Below are the code and all the weights of a small trained network. Each question names an input and a class and asks about switching units off, where a switched-off unit gives its printed mean instead of its output.

import numpy as np


def w(rows, s, z=0):
    codes = np.array(rows[::2]) - 128.0
    scale = np.full(codes.shape[1], s)
    scale[-1] = z or s
    return codes * scale


def f(y):
    return y / 2 * (1 + np.tanh(0.7978845608 * (y + 0.044715 * y**3)))


def log_softmax(a):
    a = a - a.max(-1, keepdims=True)
    return a - np.log(np.exp(a).sum(-1, keepdims=True))


def net(x, mask):
    res = np.array(x, float).reshape(1, 4) / 4 @ E
    y = f(res @ A[0][:, :-1].T + A[0][:, -1])
    res = res + np.where(mask, y, B[0][:, -1]) @ B[0][:, :-1]
    return log_softmax(res[-1] @ U[:, :-1].T + U[:, -1])


A, B = {}, {}
E = w([
[192,108,113,162,142,204,152,94],'x0',
[116,144,157,107,249,128,173,122],'x1',
[122,129,132,116,117,132,141,121],'x2',
[121,78,172,93,129,132,63,96],'x3',
],0.021)
A[0] = w([
[178,80,111,78,46,152,50,119,54],'N0',
[75,105,193,57,139,127,32,122,45],'N1',
[18,183,197,138,153,57,149,203,133],'N2',
[113,46,187,59,177,81,43,56,166],'N3',
[210,119,74,198,2,143,133,126,161],'N4',
[52,135,109,136,2,42,71,204,251],'N5',
[112,57,175,132,148,195,41,39,133],'N6',
],0.0087,0.0031)
B[0] = w([
[121,171,249,136,91,163,59,152,207],'N0',
[186,48,94,75,100,138,111,82,190],'N1',
[70,231,102,123,84,65,84,200,191],'N2',
[246,12,94,110,81,74,91,20,219],'N3',
[180,177,2,48,137,81,63,91,239],'N4',
[107,4,134,200,232,239,225,146,250],'N5',
[112,123,227,170,82,176,81,100,213],'N6',
],0.009,0.019)
U = w([
[118,126,110,173,211,219,255,154,215],'0',
[154,106,63,81,81,71,98,92,172],'1',
[132,35,205,169,169,169,166,104,120],'2',
[116,161,192,130,63,149,45,125,3],'3',
[55,178,158,124,124,41,142,182,117],'4',
],0.013,0.0041)

Each question gives the input, the list of numbers given to net, and the class t.
The units are the neurons (one row each of A and B). Each row of codes is followed by its name. A weight is (code - 128) times the scale printed after its matrix; where a second scale follows, it is the last column's (A, B and U).
mask holds one flag per neuron, in row order. A switched-off neuron (its flag False) gives its mean, the last column of its row in B, instead of its output. The means were averaged over made-up inputs and are rounded, as every weight is.
A unit's drop is (log p(t) with every unit on - log p(t) with that unit switched off) / (log p(t) with every unit on - log p(t) with every unit switched off).
The circuit of an input: a set's keep is (log p(t) with only the set's units on - log p(t) with every unit switched off) / (log p(t) with every unit on - log p(t) with every unit switched off). Starting from all 7 units, units are removed one at a time, each time the one whose removal leaves the highest keep (on an exact tie, the one counted first), for as long as the keep stays at least 0.8.
units of the circuit, in order: the units of the circuit, biggest drop first
unit that matters most: the unit with the biggest drop
top k neurons: the k neurons with the biggest drops, biggest first
drop of u: that unit's drop, to one decimal
input [-7,4,-4,-2], class 4: unit that matters most	N2
input [4,0,5,1], class 3: units of the circuit, in order	(N5; N3)
input [8,-2,-6,0], class 1: top 2 neurons	(N4; N5)
input [-1,8,-8,-6], class 4: top 2 neurons	(N5; N2)
input [-5,-4,4,0], class 0: units of the circuit, in order	(N5; N3)
input [-4,1,6,0], class 4: top 2 neurons	(N2; N4)
input [-3,2,3,-5], class 4: top 2 neurons	(N2; N5)
input [0,5,1,-3], class 4: top 2 neurons	(N5; N2)
input [4,1,3,-3], class 0: top 3 neurons	(N3; N4; N1)
input [0,1,-6,8], class 1: top 2 neurons	(N5; N3)
input [8,-1,7,1], class 3: top 3 neurons	(N5; N3; N6)
input [2,0,-7,8], class 3: top 4 neurons	(N5; N6; N0; N4)
input [-4,3,-4,0], class 4: top 2 neurons	(N4; N2)
input [-4,0,-4,8], class 2: top 3 neurons	(N4; N5; N6)
input [-8,-8,0,-2], class 0: units of the circuit, in order	(N5)
input [4,-1,-7,-1], class 1: top 2 neurons	(N5; N0)
input [-6,8,1,-8], class 4: drop of N0	0.0
input [-2,0,-7,0], class 0: drop of N6	0.2
input [8,0,-5,4], class 3: drop of N5	1.0
input [1,3,-5,-2], class 0: units of the circuit, in order	(N3)
